Below is a small trained network, with its code and all its weights. Each question gives an input and a class and asks what happens when units are switched off, that is, made to give their printed mean instead of their output.

import numpy as np


def w(rows, s, z=0):
    codes = np.array(rows[::2]) - 128.0
    scale = np.full(codes.shape[1], s)
    scale[-1] = z or s
    return codes * scale


def f(y):
    return y / 2 * (1 + np.tanh(0.7978845608 * (y + 0.044715 * y**3)))


def log_softmax(a):
    a = a - a.max(-1, keepdims=True)
    return a - np.log(np.exp(a).sum(-1, keepdims=True))


def net(x, mask):
    res = np.array(x, float).reshape(1, 7) / 4 @ E
    y = f(res @ A[0][:, :-1].T + A[0][:, -1])
    res = res + np.where(mask, y, B[0][:, -1]) @ B[0][:, :-1]
    return log_softmax(res[-1] @ U[:, :-1].T + U[:, -1])


A, B = {}, {}
E = w([
[94,119,63,45,17,143,45],'x0',
[126,130,128,128,127,130,129],'x1',
[76,106,222,145,67,52,129],'x2',
[70,149,56,149,152,46,134],'x3',
[60,197,169,21,191,150,116],'x4',
[140,109,151,166,180,118,7],'x5',
[23,3,118,119,169,185,153],'x6',
],0.0047)
A[0] = w([
[182,212,111,134,110,96,110,105],'neuron 1',
[123,106,82,73,69,124,87,65],'neuron 2',
[134,111,150,154,191,117,2,112],'neuron 3',
[79,70,107,130,144,158,145,193],'neuron 4',
[75,193,169,83,164,150,109,52],'neuron 5',
[144,130,158,171,185,129,178,98],'neuron 6',
[94,165,158,52,161,133,124,82],'neuron 7',
[129,143,169,170,191,139,189,103],'neuron 8',
[90,66,124,124,145,153,139,77],'neuron 9',
[95,171,105,133,85,173,219,61],'neuron 10',
[134,112,106,116,94,135,103,31],'neuron 11',
[83,72,119,130,144,148,137,91],'neuron 12',
[46,164,36,163,163,48,135,116],'neuron 13',
[89,75,123,126,142,152,136,64],'neuron 14',
[99,118,188,133,83,87,130,46],'neuron 15',
[184,52,81,204,71,120,136,87],'neuron 16',
[140,134,115,75,91,126,243,143],'neuron 17',
[150,125,157,146,185,112,166,39],'neuron 18',
[80,111,229,139,97,64,135,131],'neuron 19',
[179,142,32,118,201,197,138,114],'neuron 20',
[175,211,145,123,101,90,125,75],'neuron 21',
[104,152,159,87,155,136,127,254],'neuron 22',
[179,104,215,111,94,237,129,119],'neuron 23',
[92,61,117,115,148,140,140,90],'neuron 24',
[90,136,88,100,51,169,88,137],'neuron 25',
],0.011,0.0057)
B[0] = w([
[145,161,187,177,108,173,137,183],'neuron 1',
[51,107,165,143,131,99,122,154],'neuron 2',
[133,4,108,138,148,180,207,201],'neuron 3',
[165,158,147,182,95,140,138,245],'neuron 4',
[111,184,96,103,196,136,178,164],'neuron 5',
[62,128,155,150,124,80,118,179],'neuron 6',
[117,171,99,120,191,115,163,170],'neuron 7',
[47,108,152,162,117,85,121,194],'neuron 8',
[142,152,177,131,136,163,131,164],'neuron 9',
[114,59,119,106,169,181,153,157],'neuron 10',
[77,120,156,104,172,142,131,111],'neuron 11',
[142,156,169,139,125,158,137,169],'neuron 12',
[171,128,161,34,90,54,174,211],'neuron 13',
[128,149,166,122,134,174,141,150],'neuron 14',
[84,131,104,63,142,184,117,140],'neuron 15',
[117,215,49,149,195,110,177,209],'neuron 16',
[150,34,102,151,148,166,164,213],'neuron 17',
[70,127,165,118,158,119,117,138],'neuron 18',
[94,142,70,97,62,181,84,219],'neuron 19',
[81,151,75,83,54,177,73,214],'neuron 20',
[149,153,192,152,121,183,144,173],'neuron 21',
[149,158,82,196,105,96,127,254],'neuron 22',
[168,133,160,41,87,46,173,199],'neuron 23',
[145,157,168,140,128,166,131,171],'neuron 24',
[60,111,153,172,122,73,102,191],'neuron 25',
],0.033,0.0054)
U = w([
[145,170,213,167,121,178,127,114],'0',
[43,105,170,163,146,67,95,114],'1',
[119,185,77,137,208,109,148,106],'2',
[133,28,121,128,156,159,153,108],'3',
[87,140,99,76,83,170,68,104],'4',
[159,129,173,55,108,61,142,120],'5',
[140,124,112,178,94,101,117,246],'6',
[198,112,118,168,164,88,1,108],'7',
],0.0098,0.012)

Each question gives the input, the list of numbers given to net, and the class t.
The units are the neurons (one row each of A and B). Each row of codes is followed by its name. A weight is (code - 128) times the scale printed after its matrix; where a second scale follows, it is the last column's (A, B and U).
mask holds one flag per neuron, in row order. A switched-off neuron (its flag False) gives its mean, the last column of its row in B, instead of its output. The means were averaged over made-up inputs and are rounded, as every weight is.
A unit's drop is (log p(t) with every unit on - log p(t) with that unit switched off) / (log p(t) with every unit on - log p(t) with every unit switched off).
The circuit of an input: a set's keep is (log p(t) with only the set's units on - log p(t) with every unit switched off) / (log p(t) with every unit on - log p(t) with every unit switched off). Starting from the 12 units with the biggest drops (on a tie, the unit counted first), units are removed one at a time, each time the one whose removal leaves the highest keep (on an exact tie, the one counted first), for as long as the keep stays at least 0.8.
circuit, biggest first: the units of the circuit, biggest drop first
most important unit: the unit with the biggest drop
k most important neurons: the k neurons with the biggest drops, biggest first
drop of u: that unit's drop, to one decimal
input [7,4,-5,6,-7,-3,-2], class 1: most important unit : neuron 25
input [4,-4,2,-1,5,-1,0], class 2: 3 most important neurons : [neuron 7; neuron 5; neuron 8]
input [6,-3,-1,-5,2,5,-6], class 0: 2 most important neurons : [neuron 1; neuron 21]
input [4,3,7,2,-8,1,5], class 2: 2 most important neurons : [neuron 16; neuron 20]
input [-2,2,0,-5,-6,7,-6], class 3: 3 most important neurons : [neuron 3; neuron 4; neuron 22]
input [3,2,-5,2,7,-2,-1], class 2: 2 most important neurons : [neuron 7; neuron 5]
input [6,-2,-5,-8,4,-7,-3], class 5: 2 most important neurons : [neuron 23; neuron 3]
input [-4,-5,-1,-3,8,8,1], class 2: 4 most important neurons : [neuron 5; neuron 7; neuron 22; neuron 17]
input [7,3,-3,6,-7,-5,-2], class 1: circuit, biggest first : [neuron 25; neuron 2]
input [8,-3,8,-4,-1,0,-2], class 1: 3 most important neurons : [neuron 25; neuron 2; neuron 20]
input [-6,-6,7,-8,-3,2,2], class 5: 3 most important neurons : [neuron 23; neuron 20; neuron 25]
input [6,-5,-5,-2,5,2,-5], class 1: 3 most important neurons : [neuron 25; neuron 2; neuron 4]
input [7,4,-7,-8,8,-6,-4], class 2: 2 most important neurons : [neuron 7; neuron 5]
input [5,-3,5,1,6,-3,-6], class 0: circuit, biggest first : [neuron 21]
input [5,5,-7,0,1,-3,7], class 0: 2 most important neurons : [neuron 4; neuron 19]
input [3,-5,1,6,0,-6,-3], class 3: 3 most important neurons : [neuron 17; neuron 23; neuron 10]
input [-2,4,-6,-1,-4,4,-6], class 0: 2 most important neurons : [neuron 1; neuron 19]
input [-2,-1,0,7,8,3,-8], class 0: 3 most important neurons : [neuron 1; neuron 21; neuron 16]
input [-2,6,-8,6,-6,-3,-3], class 4: drop of neuron 22 : 0.1
input [1,0,-5,8,-2,-8,-3], class 3: most important unit : neuron 17
input [-1,5,-4,-1,-4,-8,-3], class 3: drop of neuron 17 : 0.2
input [0,8,4,6,1,8,7], class 3: drop of neuron 24 : -0.1
input [4,0,-8,-3,2,-2,0], class 4: drop of neuron 20 : 1.8
